Below is a small trained network, with its code and all its weights. Each question gives an input and a class and asks what happens when units are switched off, that is, made to give their printed mean instead of their output.

import numpy as np


def w(rows, s, z=0):
    codes = np.array(rows[::2]) - 128.0
    scale = np.full(codes.shape[1], s)
    scale[-1] = z or s
    return codes * scale


def norm(h):
    return h / np.sqrt((h * h).mean(-1, keepdims=True) + 1e-5)


def f(y):
    return y / 2 * (1 + np.tanh(0.7978845608 * (y + 0.044715 * y**3)))


def log_softmax(a):
    a = a - a.max(-1, keepdims=True)
    return a - np.log(np.exp(a).sum(-1, keepdims=True))


def net(x, mask):
    res = np.array(x, float).reshape(1, 7) / 4 @ E
    u = 0
    for l in range(2):
        y = f(norm(res) @ A[l][:, :-1].T + A[l][:, -1])
        res = res + np.where(mask[u : u + 4], y, B[l][:, -1]) @ B[l][:, :-1]
        u += 4
    return log_softmax(norm(res)[-1] @ U[:, :-1].T + U[:, -1])


A, B = {}, {}
E = w([
[96,128,150,160,170,138,82,84,119,183,128,150],'x0',
[157,113,187,79,66,126,210,114,65,139,70,87],'x1',
[56,136,179,107,131,61,166,128,157,84,95,117],'x2',
[100,150,180,202,130,136,122,248,123,149,75,155],'x3',
[103,38,118,187,135,92,119,151,138,156,194,195],'x4',
[103,122,50,109,79,231,152,151,158,32,152,165],'x5',
[217,117,255,122,99,88,166,165,80,164,95,210],'x6',
],0.0047)
A[0] = w([
[159,125,125,127,125,121,117,104,152,187,174,155,186],'0.n1',
[154,217,132,109,99,162,112,90,109,117,74,64,173],'0.n2',
[131,146,166,60,90,141,187,125,93,126,164,75,4],'0.n3',
[121,122,137,1,65,83,176,99,99,121,119,89,65],'0.n4',
],0.0062,0.0022)
B[0] = w([
[96,27,121,118,150,147,126,216,124,160,193,36,190],'0.n1',
[65,41,85,182,158,93,134,134,110,191,221,186,253],'0.n2',
[123,96,173,145,243,66,229,73,92,148,124,108,176],'0.n3',
[153,102,72,119,185,203,208,113,173,107,2,93,242],'0.n4',
],0.007,0.0036)
A[1] = w([
[188,181,157,122,1,168,72,165,106,59,151,186,4],'1.n1',
[211,104,128,97,103,246,100,128,43,143,168,136,251],'1.n2',
[156,138,213,120,150,109,127,215,90,169,73,141,124],'1.n3',
[29,87,94,144,54,131,175,150,154,68,127,154,253],'1.n4',
],0.0057,0.002)
B[1] = w([
[212,96,136,25,203,101,52,94,255,7,63,122,146],'1.n1',
[74,92,55,73,198,204,91,107,78,81,206,126,218],'1.n2',
[24,225,123,213,29,147,163,186,152,93,171,134,209],'1.n3',
[151,77,115,115,144,173,53,150,36,233,236,88,252],'1.n4',
],0.0063,0.0044)
U = w([
[86,63,69,127,151,167,96,132,64,177,220,122,165],'0',
[245,213,107,96,18,78,61,24,73,142,25,192,3],'1',
[111,167,164,102,139,64,62,74,158,148,125,95,104],'2',
[122,184,93,92,111,79,81,64,123,149,113,144,92],'3',
[195,177,148,52,107,154,78,155,195,50,132,183,119],'4',
[179,106,111,83,177,121,237,36,121,140,11,91,131],'5',
[72,197,205,196,23,104,165,187,114,164,104,158,129],'6',
],0.012,0.014)

Each question gives the input, the list of numbers given to net, and the class t.
The units are the neurons (one row each of A and B). Each row of codes is followed by its name. A weight is (code - 128) times the scale printed after its matrix; where a second scale follows, it is the last column's (A, B and U).
mask holds one flag per neuron, layer by layer. A switched-off neuron (its flag False) gives its mean, the last column of its row in B, instead of its output. The means were averaged over made-up inputs and are rounded, as every weight is.
A unit's drop is (log p(t) with every unit on - log p(t) with that unit switched off) / (log p(t) with every unit on - log p(t) with every unit switched off).
The circuit of an input: a set's keep is (log p(t) with only the set's units on - log p(t) with every unit switched off) / (log p(t) with every unit on - log p(t) with every unit switched off). Starting from all 8 units, units are removed one at a time, each time the one whose removal leaves the highest keep (on an exact tie, the one counted first), for as long as the keep stays at least 0.8.
units of the circuit, in order: the units of the circuit, biggest drop first
top k neurons: the k neurons with the biggest drops, biggest first
k most important neurons of layer l: the k neurons of layer l with the biggest drops, biggest first
drop when u is switched off: that unit's drop, to one decimal
input [-8,4,-7,-4,-4,2,3], class 5: units of the circuit, in order -> [0.n4]
input [1,2,-7,7,3,2,6], class 4: units of the circuit, in order -> [1.n1, 0.n2, 0.n3]
input [6,-8,1,1,8,-6,4], class 6: units of the circuit, in order -> [1.n2, 1.n4]
input [6,5,3,-8,3,-6,-8], class 5: 2 most important neurons of layer 0 -> [0.n4, 0.n2]
input [-8,-2,-2,4,2,-2,1], class 4: units of the circuit, in order -> [1.n1, 0.n3, 0.n2]
input [6,-5,5,7,-2,-3,-8], class 2: top 2 neurons -> [0.n2, 1.n2]
input [4,5,4,-2,3,-7,1], class 6: units of the circuit, in order -> [1.n3, 0.n2]
input [-7,-2,3,-2,-3,5,3], class 5: top 2 neurons -> [0.n4, 0.n3]
input [4,-6,-3,6,-3,3,8], class 4: units of the circuit, in order -> [1.n1, 0.n2]
input [-4,-8,0,3,-5,7,1], class 4: top 2 neurons -> [1.n1, 0.n1]
input [-3,1,-3,0,-4,1,1], class 5: 3 most important neurons of layer 0 -> [0.n3, 0.n4, 0.n1]
input [1,-2,-2,7,6,-6,-5], class 6: 2 most important neurons of layer 1 -> [1.n2, 1.n4]
input [-6,0,6,-5,3,-7,4], class 5: drop when 0.n4 is switched off -> 1.0
input [0,-6,4,4,-3,-6,-2], class 6: drop when 0.n1 is switched off -> 0.0
input [2,0,6,-3,-3,4,1], class 5: drop when 0.n4 is switched off -> 1.0
input [5,2,3,-4,5,-3,8], class 6: most important neuron of layer 1 -> [1.n3]
input [-3,6,3,-3,2,7,1], class 5: drop when 0.n4 is switched off -> 0.1
